Here is a tiny trained network, its code and every weight. The questions are about switching its units off for an input and a class, where a switched-off unit gives its printed mean instead of its output.

import numpy as np


def w(rows, s, z=0):
    codes = np.array(rows[::2]) - 128.0
    scale = np.full(codes.shape[1], s)
    scale[-1] = z or s
    return codes * scale


def f(y):
    return y / 2 * (1 + np.tanh(0.7978845608 * (y + 0.044715 * y**3)))


def log_softmax(a):
    a = a - a.max(-1, keepdims=True)
    return a - np.log(np.exp(a).sum(-1, keepdims=True))


def net(x, mask):
    res = np.array(x, float).reshape(1, 3) / 4 @ E
    y = f(res @ A[0][:, :-1].T + A[0][:, -1])
    res = res + np.where(mask, y, B[0][:, -1]) @ B[0][:, :-1]
    return log_softmax(res[-1] @ U[:, :-1].T + U[:, -1])


A, B = {}, {}
E = w([
[128,197,190,43,155,158,36,215,221,154],'x0',
[91,183,60,58,170,253,117,94,178,2],'x1',
[233,206,105,219,104,107,58,102,179,83],'x2',
],0.0098)
A[0] = w([
[215,147,158,213,56,66,122,96,153,108,119],'neuron 1',
[207,206,164,183,110,54,67,134,186,131,120],'neuron 2',
[165,127,168,153,65,99,109,217,148,217,98],'neuron 3',
[148,189,186,93,194,74,11,254,213,188,3],'neuron 4',
[201,207,113,175,78,110,37,115,149,114,147],'neuron 5',
[149,81,174,168,74,99,107,184,151,179,84],'neuron 6',
[134,41,178,67,135,127,126,168,84,158,34],'neuron 7',
[147,87,158,163,43,68,173,113,99,173,99],'neuron 8',
[83,92,161,80,165,131,177,210,103,196,146],'neuron 9',
],0.0085,0.0043)
B[0] = w([
[88,72,118,119,101,115,198,82,73,141,212],'neuron 1',
[108,107,183,54,1,128,155,138,73,144,219],'neuron 2',
[155,173,101,98,176,201,56,177,221,62,216],'neuron 3',
[226,101,65,234,202,51,89,39,68,128,253],'neuron 4',
[123,154,204,44,71,134,145,180,129,168,214],'neuron 5',
[131,180,101,118,110,198,81,170,172,130,195],'neuron 6',
[121,65,126,55,74,143,182,95,119,180,181],'neuron 7',
[200,154,82,144,213,183,41,142,171,81,214],'neuron 8',
[97,142,187,73,74,92,225,131,93,161,223],'neuron 9',
],0.0092,0.013)
U = w([
[46,106,211,53,42,46,209,192,118,243,46],'0',
[89,213,54,50,216,247,34,185,237,30,254],'1',
[144,33,38,248,177,2,139,42,33,190,34],'2',
],0.0091,0.0018)

Each question gives the input, the list of numbers given to net, and the class t.
The units are the neurons (one row each of A and B). Each row of codes is followed by its name. A weight is (code - 128) times the scale printed after its matrix; where a second scale follows, it is the last column's (A, B and U).
mask holds one flag per neuron, in row order. A switched-off neuron (its flag False) gives its mean, the last column of its row in B, instead of its output. The means were averaged over made-up inputs and are rounded, as every weight is.
A unit's drop is (log p(t) with every unit on - log p(t) with that unit switched off) / (log p(t) with every unit on - log p(t) with every unit switched off).
The circuit of an input: a set's keep is (log p(t) with only the set's units on - log p(t) with every unit switched off) / (log p(t) with every unit on - log p(t) with every unit switched off). Starting from all 9 units, units are removed one at a time, each time the one whose removal leaves the highest keep (on an exact tie, the one counted first), for as long as the keep stays at least 0.8.
units of the circuit, in order: the units of the circuit, biggest drop first
unit that matters most: the unit with the biggest drop
k most important neurons: the k neurons with the biggest drops, biggest first
drop when u is switched off: that unit's drop, to one decimal
input [2,-7,2], class 1: units of the circuit, in order => neuron 3
input [-5,-5,3], class 1: 2 most important neurons => neuron 8; neuron 4
input [-5,-1,5], class 0: 3 most important neurons => neuron 4; neuron 5; neuron 2
input [-1,-8,8], class 0: 3 most important neurons => neuron 2; neuron 1; neuron 5
input [8,7,-5], class 2: units of the circuit, in order => neuron 4; neuron 3
input [6,-7,-5], class 1: 2 most important neurons => neuron 3; neuron 6
input [6,-5,-5], class 2: 3 most important neurons => neuron 4; neuron 5; neuron 2
input [3,-2,-2], class 2: 2 most important neurons => neuron 5; neuron 2
input [-7,6,-7], class 0: 2 most important neurons => neuron 4; neuron 8
input [6,-3,0], class 2: 2 most important neurons => neuron 4; neuron 8
input [2,-7,4], class 1: 2 most important neurons => neuron 3; neuron 8
input [-1,-6,3], class 1: 2 most important neurons => neuron 8; neuron 3
input [0,3,-3], class 0: 3 most important neurons => neuron 3; neuron 4; neuron 8
input [6,2,6], class 0: unit that matters most => neuron 5
input [6,-8,-3], class 1: 2 most important neurons => neuron 3; neuron 6
input [5,8,-8], class 0: drop when neuron 8 is switched off => 0.3
input [3,-7,3], class 1: drop when neuron 3 is switched off => 1.1
input [2,-7,-4], class 1: drop when neuron 7 is switched off => 0.0
input [4,2,2], class 2: drop when neuron 3 is switched off => 0.3
input [6,-2,-2], class 2: unit that matters most => neuron 4
